[[147 134 131 134 121]
 [126 135 123 133 133]
 [157 133 127 128 119]
 [138 126 131 126 115]
 [151 130 127 125 119]]
=>
[[126 135 123]
 [157 133 127]]

[[131 131 153]
 [136 126 123]
 [135 125 112]
 [126 127 116]
 [131 131 152]]
=>
[[136 126 123]
 [135 125 112]]

[[126 137 151 124]
 [125 140 157 123]
 [119 118 152 113]
 [126 136 150 124]
 [120 119 149 114]]
=>
[[125 140 157]
 [119 118 152]]

[[151 119 104 130]
 [117 128 117 112]
 [127 139 129 109]]
=>
[[117 128 117]
 [127 139 129]]

[[113 122 148 107 143]
 [122 148 107 143 123]
 [148 107 143 123 119]
 [107 143 123 119 147]]
=>
[[122 148 107]
 [148 107 143]]

[[132 142 124 107 116]
 [124 122 133 102 137]
 [130 137 132 127 155]
 [131 138 131 132 154]
 [135 149 128 141 142]]
=>
[[124 122 133]
 [130 137 132]]

[[120 147 121]
 [113 133 110]
 [133 138 150]
 [120 153 120]
 [141 154 134]]
=>
[[113 133 110]
 [133 138 150]]

[[130 145 111 130 125]
 [120 140 111 149 156]
 [110 124 146 149 130]]
=>
[[120 140 111]
 [110 124 146]]
---
[[134 140 125 137 120]
 [137 148 104 138 113]
 [118 106 142 114 144]
 [141 156 108 145 110]
 [130 131 124 129 121]]
=>
[[134 140]
 [137 148]]

[[131 116 108 138]
 [131 134 129 120]
 [132 114 105 139]
 [130 132 129 122]]
=>
[[131 116]
 [131 134]]

[[100 115 138]
 [138 118 109]
 [143 141 121]]
=>
[[100 115]
 [138 118]]

[[110 157]
 [115 121]
 [109 140]]
=>
[[110 157]
 [115 121]]

[[115 130 130 115]
 [134 118 138 131]
 [115 125 134 119]
 [129 114 131 129]
 [134 106 120 133]]
=>
[[115 130]
 [134 118]]

[[130 132 124]
 [144 115 113]
 [146 112 129]
 [126 151 132]]
=>
[[130 132]
 [144 115]]

[[100 137 133 114]
 [127 129 134 131]]
=>
[[100 137]
 [127 129]]

[[143 112 120]
 [121 146 144]
 [105 146 104]
 [144  99 120]
 [106 157 127]]
=>
[[143 112]
 [121 146]]
---
[[117 127 155 152]
 [126 126 101 150]
 [117 126 151 153]
 [121 122 129 109]
 [117 130 119 107]]
=>
[[127 155]
 [126 101]]

[[128 124 131 137]
 [133 142 139 135]
 [119 126 122 120]
 [104 116 113 122]]
=>
[[124 131]
 [142 139]]

[[115 153 134 136]
 [122 115 135 157]
 [118 124 127 112]
 [114 121 116 125]]
=>
[[153 134]
 [115 135]]

[[134 133 111]
 [100 135 138]
 [131 127 148]
 [135 135 101]
 [111 128 130]]
=>
[[133 111]
 [135 138]]

[[130 106 145 144]
 [109 125 111 104]]
=>
[[106 145]
 [125 111]]

[[116 131 124 120 131]
 [140 119 105 126 130]]
=>
[[131 124]
 [119 105]]
---
[[122 134 134 135]
 [135 119 124 150]
 [127 135 129 123]]
=>
[[134 134]
 [119 124]]

[[150 139 150]
 [149 139 129]]
=>
[[139 150]
 [139 129]]

[[122 133 117 119 123]
 [104 105 128 123 139]
 [122 118 132 122 131]
 [114 121 139 136 120]
 [143 141 123 121 147]]
=>
[[133 117]
 [105 128]]

[[128 155 101 109 127]
 [116 143 101 104 115]
 [105 148 103 103 104]
 [117 132 122 118 114]]
=>
[[155 101]
 [143 101]]

[[151 114 137]
 [136 113 110]]
=>
[[114 137]
 [113 110]]

[[143 111 142]
 [154 129 148]
 [128 117 150]
 [130 140 144]
 [103 153 121]]
=>
[[111 142]
 [129 148]]
---
[[152 117]
 [ 99 136]]
=>
[117  99]

[[100 140 116 138]
 [103 125 113 115]
 [157 150 118 141]]
=>
[138 113 150]

[[126 134 130 144]
 [147 104 134 128]
 [112 143 109 126]
 [146 133 139 136]
 [126 124 128 135]]
=>
[144 134 143 146]

[[118 131 126 104]
 [ 98 104 119 136]]
=>
[104 119]

[[118 130]
 [143 154]
 [120 147]]
=>
[130 143]

[[136 122]
 [129 105]
 [132 137]
 [128 117]
 [139 125]]
=>
[122 129]

[[110 118]
 [105 125]
 [133 107]]
=>
[118 105]

[[131 144 132 121]
 [128 105 105 138]
 [126 120 126 124]
 [118 120 153 112]]
=>
[121 105 120 118]
---
[[115 133 118 132 149]
 [111 157 113 140 154]
 [121 128 117 112 124]]
=>
[[133 118]
 [157 113]]

[[105 144 145  99 142]
 [111 138 144 137 146]
 [116 142 141 141 144]
 [115 146 148 137 148]]
=>
[[144 145]
 [138 144]]

[[106 106 107]
 [118 134 126]]
=>
[[106 107]
 [134 126]]

[[114 113 111]
 [115 112 102]
 [111 105 103]
 [116 114 107]]
=>
[[113 111]
 [112 102]]

[[133 114 147 105]
 [135 136 151 141]
 [133 137 144 143]
 [123 140 110 149]]
=>
[[114 147]
 [136 151]]

[[157  98 146]
 [105 109 142]]
=>
[[ 98 146]
 [109 142]]

[[122 117 138 118]
 [106 120 135 118]
 [109 123 137 119]
 [110 119 136 120]
 [127 116 139 119]]
=>
[[117 138]
 [120 135]]

[[141 148 107 132 124]
 [143 148  99 134 141]
 [142 146 125 154 153]]
=>
[[148 107]
 [148  99]]

[[133 123 104]
 [147 117 128]
 [113 146 142]
 [109 139 127]
 [120 123 145]]
=>
[[123 104]
 [117 128]]
---
[[131 124 125 109 120]
 [130 125 125 105 119]
 [131 124 124 101 117]
 [130 125 125 103 119]]
=>
[[124 125]
 [125 125]]

[[122 134 130 128 128]
 [122 124 117 124 138]
 [128 118 102 120 140]
 [127 118 102 120 141]
 [122 125 116 124 138]]
=>
[[134 130]
 [124 117]]

[[131 124 124 107 119]
 [133 122 123 101 115]
 [130 126 126 116 123]]
=>
[[124 124]
 [122 123]]

[[136 125 122 114]
 [131 128 144 115]
 [132 137 122 118]
 [129 114 154 119]
 [154 122 122 113]]
=>
[[125 122]
 [128 144]]

[[107 110 147 142]
 [106 110 140 140]
 [102 102 148 147]]
=>
[[110 147]
 [110 140]]

[[111 103 149 110 142]
 [139 146 119 118 137]
 [128 128 129 125 127]
 [139 143 119 118 138]
 [140 143 119 118 135]]
=>
[[103 149]
 [146 119]]

[[128 130 130 108 130]
 [111 128 126 147 126]
 [144 124 135  99 129]
 [136 128 130 114 129]
 [145 123 133 110 128]]
=>
[[130 130]
 [128 126]]
